(in the rows, 128 means zero)
Each row has a class, written after it.
134; 123; 149; 138; 135; 152; 117; 148; 175; 123; 123; 110; 102; 166; 137; 140; 161; 118; 158; 137; 119; 153; 158; 119; 146; 142; 140; 175; 139; 134; 147; 148; 119; 123; 138 : F
140; 138; 133; 144; 91; 121; 159; 154; 77; 164; 131; 139; 135; 136; 171; 111; 63; 120; 127; 142; 117; 141; 135; 142; 118; 125; 104; 82; 180; 105; 137; 149; 132; 137; 94 : L
150; 143; 120; 141; 98; 124; 177; 154; 112; 127; 157; 130; 176; 130; 140; 117; 93; 111; 116; 145; 97; 120; 117; 177; 149; 155; 104; 109; 180; 141; 117; 123; 149; 177; 125 : Z
151; 130; 161; 112; 143; 121; 159; 112; 140; 124; 110; 98; 88; 179; 99; 144; 119; 149; 144; 90; 158; 144; 99; 170; 169; 150; 96; 161; 101; 151; 110; 137; 153; 146; 116 : Y
130; 105; 133; 82; 167; 97; 143; 165; 163; 167; 122; 150; 142; 154; 125; 110; 158; 122; 136; 142; 107; 154; 186; 103; 101; 155; 138; 113; 146; 116; 171; 141; 136; 190; 122 : F
139; 146; 139; 166; 142; 142; 124; 85; 130; 130; 122; 89; 83; 149; 161; 174; 163; 150; 138; 106; 133; 116; 107; 98; 134; 125; 106; 166; 170; 94; 96; 132; 138; 69; 183 : F
156; 164; 125; 125; 100; 130; 126; 132; 99; 175; 172; 106; 137; 147; 152; 120; 70; 130; 142; 138; 144; 155; 142; 197; 163; 150; 129; 132; 146; 155; 123; 112; 122; 121; 114 : Q
122; 155; 137; 116; 115; 100; 116; 153; 127; 83; 124; 121; 124; 124; 142; 152; 99; 124; 141; 108; 118; 110; 122; 111; 115; 136; 161; 139; 125; 110; 131; 120; 105; 108; 124 : X
133; 123; 146; 130; 100; 110; 124; 117; 147; 126; 92; 176; 140; 122; 105; 84; 137; 127; 111; 115; 130; 117; 109; 124; 106; 188; 158; 96; 147; 129; 137; 118; 149; 142; 150 : Z
137; 151; 137; 167; 111; 150; 170; 169; 117; 123; 145; 74; 141; 122; 163; 127; 99; 120; 119; 171; 120; 168; 171; 189; 110; 124; 141; 138; 178; 153; 139; 146; 126; 159; 61 : K
159; 151; 133; 123; 114; 94; 127; 148; 117; 102; 111; 154; 124; 121; 107; 124; 120; 132; 102; 113; 126; 100; 74; 145; 122; 171; 121; 144; 78; 111; 102; 125; 122; 55; 139 : Y
111; 88; 181; 121; 111; 135; 142; 134; 150; 79; 116; 145; 135; 117; 84; 152; 171; 110; 130; 121; 119; 105; 75; 132; 143; 153; 113; 163; 140; 133; 105; 123; 170; 108; 126 : H
144; 133; 143; 139; 108; 153; 94; 117; 126; 141; 130; 151; 172; 126; 148; 111; 102; 133; 115; 149; 155; 114; 125; 164; 146; 130; 111; 104; 162; 144; 131; 113; 147; 155; 119 : F
90; 93; 158; 174; 104; 138; 136; 134; 178; 144; 115; 142; 119; 132; 159; 102; 122; 113; 150; 165; 170; 135; 129; 166; 146; 162; 122; 128; 182; 140; 155; 115; 156; 138; 82 : H
152; 162; 153; 152; 94; 144; 142; 120; 125; 109; 127; 92; 93; 143; 132; 139; 63; 167; 122; 121; 132; 117; 88; 188; 149; 158; 79; 134; 121; 137; 105; 128; 128; 130; 108 : Y
119; 125; 149; 143; 143; 123; 158; 131; 166; 109; 108; 108; 85; 149; 146; 147; 146; 126; 151; 132; 143; 128; 129; 128; 144; 154; 109; 153; 164; 129; 144; 125; 138; 96; 126 : L
139; 125; 142; 86; 98; 110; 83; 123; 84; 142; 151; 134; 140; 109; 119; 134; 103; 142; 134; 126; 100; 139; 136; 117; 92; 102; 155; 100; 125; 110; 119; 117; 114; 137; 145 : L
134; 115; 142; 141; 110; 93; 135; 108; 131; 132; 110; 112; 83; 144; 139; 109; 101; 153; 120; 105; 156; 112; 82; 138; 119; 131; 95; 102; 107; 111; 144; 134; 134; 100; 120 : L
103; 136; 133; 152; 169; 102; 162; 139; 128; 131; 145; 125; 151; 99; 124; 158; 151; 125; 124; 128; 94; 119; 137; 108; 145; 168; 131; 135; 169; 114; 113; 126; 150; 98; 167 : Z
132; 129; 109; 121; 139; 130; 106; 113; 175; 112; 148; 92; 113; 123; 147; 139; 129; 135; 110; 154; 150; 104; 159; 115; 131; 133; 117; 144; 183; 111; 149; 118; 126; 151; 130 : H
134; 153; 130; 100; 193; 117; 204; 202; 148; 104; 155; 114; 152; 134; 105; 144; 161; 110; 118; 140; 58; 134; 157; 137; 109; 173; 148; 135; 146; 128; 178; 131; 130; 136; 122 : Z
140; 116; 153; 136; 173; 133; 112; 174; 133; 136; 164; 98; 110; 140; 155; 170; 146; 130; 135; 122; 112; 152; 154; 125; 110; 119; 111; 131; 167; 69; 160; 150; 146; 124; 124 : L
127; 108; 181; 128; 127; 126; 121; 137; 154; 107; 117; 129; 125; 127; 119; 133; 118; 142; 135; 124; 144; 123; 121; 155; 136; 146; 105; 111; 139; 137; 146; 120; 158; 154; 108 : L
111; 96; 156; 92; 128; 113; 114; 130; 158; 103; 117; 148; 128; 125; 72; 125; 157; 115; 162; 129; 170; 103; 143; 129; 122; 145; 176; 141; 104; 153; 162; 136; 137; 175; 137 : X
140; 140; 102; 134; 143; 134; 148; 122; 105; 134; 122; 122; 150; 167; 81; 125; 179; 125; 155; 103; 132; 157; 135; 139; 118; 88; 179; 139; 50; 128; 108; 108; 153; 127; 155 : X
149; 138; 108; 108; 82; 94; 128; 119; 97; 85; 127; 131; 176; 115; 167; 109; 82; 120; 133; 142; 131; 124; 122; 139; 86; 77; 154; 120; 151; 98; 115; 114; 105; 149; 121 : F
108; 103; 159; 184; 163; 86; 162; 120; 156; 133; 136; 126; 123; 121; 127; 142; 177; 110; 155; 99; 100; 138; 106; 109; 131; 171; 109; 145; 178; 94; 99; 126; 160; 87; 214 : Z
154; 142; 151; 107; 184; 105; 153; 118; 91; 115; 117; 67; 112; 128; 94; 160; 144; 164; 99; 84; 124; 163; 111; 142; 84; 121; 135; 149; 123; 106; 103; 145; 152; 113; 124 : K
122; 134; 103; 137; 97; 133; 153; 102; 123; 114; 111; 112; 126; 123; 125; 113; 142; 113; 122; 148; 133; 137; 165; 105; 120; 104; 184; 149; 139; 130; 113; 135; 126; 118; 127 : H
75; 111; 125; 98; 149; 136; 115; 167; 163; 87; 100; 175; 136; 117; 98; 121; 112; 118; 110; 142; 109; 134; 126; 104; 97; 204; 122; 131; 184; 82; 173; 141; 131; 141; 113 : X
134; 125; 150; 135; 90; 117; 115; 153; 105; 160; 147; 134; 144; 107; 142; 124; 43; 131; 153; 170; 142; 129; 124; 174; 142; 180; 76; 121; 214; 135; 126; 140; 118; 176; 109 : K
134; 143; 136; 143; 116; 136; 152; 165; 88; 119; 160; 105; 148; 125; 85; 133; 143; 134; 137; 116; 50; 177; 123; 164; 96; 136; 195; 137; 97; 101; 123; 130; 141; 109; 147 : Z
124; 147; 103; 140; 114; 165; 147; 140; 143; 101; 127; 125; 119; 141; 86; 139; 152; 145; 137; 129; 129; 101; 130; 131; 154; 169; 144; 155; 87; 119; 157; 127; 146; 112; 144 : Q
188; 160; 121; 147; 141; 111; 127; 146; 107; 156; 162; 120; 153; 144; 165; 143; 113; 119; 120; 120; 148; 125; 150; 179; 162; 132; 114; 133; 149; 118; 97; 120; 156; 153; 150 : Y
132; 129; 144; 119; 162; 98; 147; 135; 132; 133; 135; 123; 124; 138; 126; 171; 179; 110; 134; 107; 128; 113; 131; 99; 131; 133; 120; 150; 144; 127; 95; 134; 145; 108; 156 : X
95; 125; 135; 167; 94; 152; 194; 173; 113; 84; 126; 90; 121; 96; 118; 141; 76; 138; 143; 167; 64; 165; 158; 173; 113; 160; 139; 158; 185; 78; 117; 165; 146; 165; 105 : H
117; 129; 152; 165; 167; 105; 148; 132; 153; 126; 141; 96; 109; 127; 142; 161; 136; 128; 163; 118; 119; 133; 146; 126; 120; 142; 100; 143; 167; 105; 104; 133; 134; 138; 179 : X
110; 76; 126; 103; 113; 77; 96; 109; 167; 158; 122; 163; 134; 116; 137; 90; 156; 99; 160; 161; 189; 132; 166; 125; 117; 141; 188; 137; 162; 132; 147; 105; 134; 157; 136 : H
134; 89; 83; 102; 130; 80; 97; 122; 155; 109; 119; 145; 132; 120; 145; 98; 165; 109; 118; 142; 176; 141; 139; 125; 90; 121; 183; 148; 141; 92; 143; 145; 119; 150; 136 : Z
161; 97; 123; 94; 112; 95; 104; 155; 141; 165; 160; 143; 160; 125; 127; 78; 126; 100; 86; 141; 97; 155; 156; 153; 96; 131; 137; 104; 132; 121; 124; 133; 137; 190; 139 : H
161; 152; 115; 167; 89; 137; 109; 118; 146; 122; 137; 110; 143; 139; 167; 144; 122; 139; 125; 145; 142; 96; 124; 145; 173; 132; 98; 146; 153; 129; 98; 111; 144; 126; 143 : F
110; 105; 143; 121; 147; 73; 144; 157; 125; 144; 103; 150; 121; 123; 149; 110; 101; 128; 129; 109; 139; 125; 95; 148; 117; 167; 119; 116; 120; 127; 149; 136; 131; 145; 124 : K
146; 118; 142; 115; 111; 114; 118; 180; 133; 97; 150; 127; 167; 121; 88; 125; 126; 137; 150; 138; 66; 138; 135; 138; 96; 122; 136; 129; 76; 96; 136; 132; 119; 155; 142 : F
119; 124; 128; 116; 98; 145; 130; 180; 142; 14; 126; 111; 128; 105; 99; 148; 103; 123; 142; 156; 101; 118; 139; 126; 109; 130; 155; 164; 135; 83; 174; 152; 109; 127; 106 : L
94; 112; 121; 154; 102; 147; 163; 175; 129; 116; 90; 182; 155; 103; 140; 105; 138; 93; 102; 160; 117; 125; 153; 152; 142; 183; 184; 137; 164; 120; 139; 144; 175; 141; 104 : H
133; 139; 108; 139; 141; 96; 146; 126; 131; 126; 122; 110; 138; 129; 107; 113; 163; 146; 135; 123; 147; 137; 158; 115; 101; 114; 202; 115; 80; 115; 153; 123; 135; 122; 117 : Z
128; 145; 129; 142; 130; 117; 133; 141; 182; 97; 142; 92; 120; 125; 147; 137; 139; 129; 86; 127; 110; 111; 152; 98; 133; 161; 138; 126; 167; 128; 159; 136; 128; 127; 112 : Z
142; 140; 125; 136; 151; 145; 71; 110; 134; 157; 178; 91; 150; 115; 150; 147; 119; 131; 88; 153; 184; 103; 138; 168; 185; 133; 109; 144; 164; 183; 137; 113; 137; 132; 121 : K
110; 122; 154; 114; 122; 146; 94; 128; 124; 142; 130; 135; 148; 118; 170; 146; 79; 147; 133; 147; 124; 144; 146; 159; 148; 142; 116; 122; 189; 134; 121; 128; 136; 192; 111 : F
143; 149; 144; 148; 152; 160; 167; 178; 150; 90; 121; 136; 111; 137; 137; 169; 164; 103; 151; 149; 113; 115; 152; 147; 147; 170; 125; 187; 157; 127; 123; 149; 132; 126; 153 : Y
85; 98; 125; 111; 165; 121; 99; 92; 177; 104; 101; 139; 121; 102; 140; 111; 121; 130; 77; 141; 156; 136; 108; 134; 120; 164; 107; 144; 187; 113; 125; 114; 138; 111; 126 : H
167; 139; 87; 88; 165; 96; 127; 121; 146; 157; 142; 124; 154; 164; 138; 105; 185; 121; 110; 105; 152; 156; 186; 105; 91; 95; 171; 111; 96; 117; 147; 106; 137; 153; 133 : Q
145; 139; 131; 76; 123; 130; 164; 146; 120; 113; 161; 107; 121; 144; 82; 124; 121; 137; 130; 123; 124; 103; 110; 179; 126; 146; 144; 134; 69; 158; 179; 129; 121; 140; 120 : Q
127; 120; 96; 133; 136; 118; 139; 118; 143; 152; 118; 126; 123; 142; 168; 124; 185; 127; 123; 150; 170; 130; 168; 150; 134; 104; 177; 127; 110; 151; 137; 101; 156; 137; 118 : L
122; 124; 112; 68; 160; 155; 112; 143; 96; 75; 156; 119; 162; 131; 102; 175; 141; 129; 133; 111; 79; 137; 135; 105; 119; 66; 150; 140; 100; 101; 144; 117; 129; 158; 150 : L
139; 109; 130; 108; 109; 80; 163; 140; 169; 96; 118; 129; 125; 144; 160; 132; 128; 107; 156; 144; 144; 128; 107; 141; 136; 152; 94; 156; 190; 137; 110; 128; 118; 162; 107 : Z
152; 133; 157; 137; 116; 92; 141; 115; 126; 145; 139; 124; 119; 112; 99; 115; 116; 169; 96; 114; 103; 111; 58; 173; 97; 200; 81; 96; 148; 111; 100; 111; 154; 111; 158 : Z
157; 167; 95; 116; 102; 114; 132; 139; 140; 149; 154; 94; 111; 169; 172; 139; 121; 130; 113; 131; 137; 107; 153; 124; 127; 128; 137; 118; 148; 135; 145; 112; 123; 153; 96 : X
167; 163; 156; 117; 87; 126; 103; 137; 98; 100; 154; 113; 135; 105; 116; 176; 125; 143; 110; 121; 78; 124; 110; 141; 121; 134; 124; 154; 115; 124; 47; 117; 121; 95; 144 : Y
130; 115; 159; 141; 155; 101; 111; 114; 120; 103; 108; 145; 132; 123; 129; 142; 94; 134; 148; 81; 129; 118; 86; 108; 148; 126; 70; 119; 133; 90; 102; 127; 139; 110; 193 : L
154; 147; 132; 118; 131; 124; 123; 176; 165; 85; 155; 84; 130; 112; 137; 128; 94; 121; 124; 160; 102; 140; 199; 141; 99; 142; 156; 143; 177; 99; 164; 138; 108; 176; 114 : H
129; 155; 132; 162; 130; 139; 142; 125; 106; 119; 129; 119; 149; 113; 150; 117; 76; 122; 109; 145; 140; 135; 139; 173; 148; 150; 127; 119; 195; 121; 138; 115; 149; 101; 131 : L
183; 135; 166; 94; 104; 94; 108; 99; 111; 151; 136; 124; 133; 156; 86; 113; 107; 138; 130; 103; 158; 145; 105; 134; 118; 119; 100; 113; 110; 139; 96; 121; 126; 124; 110 : Y
